Below are the code and all the weights of a small trained network. Each question names an input and a target symbol and asks about switching units off, where a switched-off unit gives its printed mean instead of its output.

import numpy as np


def w(rows, s, z=0):
    codes = np.array(rows[::2]) - 128.0
    scale = np.full(codes.shape[1], s)
    scale[-1] = z or s
    return codes * scale


def f(y):
    return y / 2 * (1 + np.tanh(0.7978845608 * (y + 0.044715 * y**3)))


def softmax(a):
    e = np.exp(a - a.max(-1, keepdims=True))
    return e / e.sum(-1, keepdims=True)


def log_softmax(a):
    a = a - a.max(-1, keepdims=True)
    return a - np.log(np.exp(a).sum(-1, keepdims=True))


def net(x, mask):
    ids = ['αβγημσ'.index(c) for c in x.split()]
    T = len(ids)
    res = E[ids] + P[:T]
    r = res
    for j in range(2):
        rows = slice(2 * j, 2 * j + 2)
        q, k, v = (r @ M[0][rows].T for M in (Q, K, V))
        z = softmax(np.where(np.tri(T) > 0, q @ k.T / 2**0.5, -1e9)) @ v
        o = O[0][rows]
        res = res + np.where(mask[j], z, o[:, -1]) @ o[:, :-1]
    y = f(res @ A[0][:, :-1].T + A[0][:, -1])
    res = res + np.where(mask[2:26], y, B[0][:, -1]) @ B[0][:, :-1]
    return log_softmax(res[-1] @ U[:, :-1].T + U[:, -1])


Q, K, V, O, A, B = {}, {}, {}, {}, {}, {}
E = w([
[176,153,124,165],'α',
[173,92,41,190],'β',
[34,93,93,172],'γ',
[191,165,197,225],'η',
[152,150,109,77],'μ',
[246,108,85,205],'σ',
],0.012)
P = w([
[20,255,64,113],'0',
[150,87,166,155],'1',
[187,65,123,103],'2',
[65,138,108,225],'3',
[87,121,134,53],'4',
[165,54,135,99],'5',
[44,132,163,171],'6',
[61,145,137,31],'7',
[147,34,146,111],'8',
],0.0083)
Q[0] = w([
[54,157,69,166],'h1',
[25,158,119,132],'h1',
[172,120,200,254],'h2',
[122,190,35,5],'h2',
],0.0073)
K[0] = w([
[167,98,98,169],'h1',
[178,71,160,164],'h1',
[254,125,199,176],'h2',
[62,196,53,29],'h2',
],0.0094)
V[0] = w([
[119,190,20,68],'h1',
[244,71,16,161],'h1',
[222,179,219,156],'h2',
[207,210,181,1],'h2',
],0.005)
O[0] = w([
[79,195,174,144,236],'h1',
[1,109,123,169,239],'h1',
[133,145,73,161,134],'h2',
[185,129,121,219,7],'h2',
],0.008,0.0019)
A[0] = w([
[243,57,123,120,142],'n1',
[163,114,79,118,23],'n2',
[90,228,178,188,143],'n3',
[196,145,148,121,211],'n4',
[239,149,180,110,232],'n5',
[210,29,119,111,17],'n6',
[57,132,45,125,88],'n7',
[130,84,83,231,165],'n8',
[145,32,68,112,98],'n9',
[60,182,35,117,69],'n10',
[187,135,171,114,211],'n11',
[99,160,116,81,229],'n12',
[103,194,179,137,224],'n13',
[116,199,175,212,225],'n14',
[103,128,178,44,85],'n15',
[195,110,116,89,115],'n16',
[125,84,178,66,67],'n17',
[98,198,112,125,1],'n18',
[65,132,101,150,29],'n19',
[84,114,129,94,161],'n20',
[141,144,168,136,64],'n21',
[194,89,186,54,147],'n22',
[229,1,31,127,11],'n23',
[95,194,98,132,122],'n24',
],0.009,0.0039)
B[0] = w([
[207,185,169,136,188],'n1',
[172,229,149,43,100],'n2',
[124,169,87,61,211],'n3',
[158,99,188,191,183],'n4',
[188,83,195,254,220],'n5',
[218,228,141,88,134],'n6',
[162,128,193,115,208],'n7',
[70,186,34,35,254],'n8',
[157,160,54,53,161],'n9',
[181,193,171,144,196],'n10',
[142,59,171,196,176],'n11',
[101,141,146,174,222],'n12',
[94,208,57,146,214],'n13',
[13,194,94,83,252],'n14',
[148,193,143,72,148],'n15',
[215,149,200,101,137],'n16',
[195,150,194,61,124],'n17',
[185,171,83,73,113],'n18',
[181,165,177,47,152],'n19',
[176,98,187,135,186],'n20',
[120,187,179,116,102],'n21',
[231,50,241,80,160],'n22',
[205,251,69,67,174],'n23',
[151,180,118,117,167],'n24',
],0.0062,0.0038)
U = w([
[138,236,16,63,85],'α',
[57,20,8,119,168],'β',
[105,115,143,253,217],'γ',
[241,174,108,120,1],'η',
[216,25,217,103,115],'μ',
[179,42,85,219,118],'σ',
],0.0064,0.0041)

Each question gives the input, a string of symbols that net reads in full, and the target symbol t.
The units are the heads (2 rows each of Q, K, V and O) and the neurons (one row each of A and B). Each row of codes is followed by its name. A weight is (code - 128) times the scale printed after its matrix; where a second scale follows, it is the last column's (O, A, B and U).
mask holds one flag per unit, heads first, then neurons. A switched-off unit (its flag False) gives its mean, the last column of its rows in O or B, instead of its output. The means were averaged over made-up inputs and are rounded, as every weight is.
A unit's drop is (log p(t) with every unit on - log p(t) with that unit switched off) / (log p(t) with every unit on - log p(t) with every unit switched off).
The circuit of an input: a set's keep is (log p(t) with only the set's units on - log p(t) with every unit switched off) / (log p(t) with every unit on - log p(t) with every unit switched off). Starting from the 12 units with the biggest drops (on a tie, the unit counted first), units are removed one at a time, each time the one whose removal leaves the highest keep (on an exact tie, the one counted first), for as long as the keep stays at least 0.8.
units of the circuit, in order: the units of the circuit, biggest drop first
most important unit: the unit with the biggest drop
k most important neurons: the k neurons with the biggest drops, biggest first
heads that matter: for each layer, one digit per head in row order, 1 if its drop is at least 0.15 and else 0, layers parted by /
drop of u: that unit's drop, to one decimal
input σ γ μ β η σ, target η: units of the circuit, in order	[n23; n1]
input μ μ σ β μ, target γ: most important unit	h2
input γ σ β β γ γ η σ, target μ: heads that matter	11
input μ γ η α μ μ σ, target α: units of the circuit, in order	[h2; n8]
input μ γ β μ γ μ β, target β: heads that matter	00
input η σ γ α, target α: heads that matter	01
input μ γ β η, target α: heads that matter	00
input σ μ γ α, target α: heads that matter	00
input μ α μ γ, target α: 3 most important neurons	[n8; n19; n10]
input γ γ α μ α, target μ: heads that matter	11
input β β μ σ, target α: 2 most important neurons	[n8; n5]
input μ μ α σ η γ σ, target β: 2 most important neurons	[n8; n10]
input η σ σ, target η: drop of h1	0.2
input μ β σ μ η μ σ, target β: drop of n8	0.2
input σ σ β σ β μ η α, target β: drop of n23	0.1
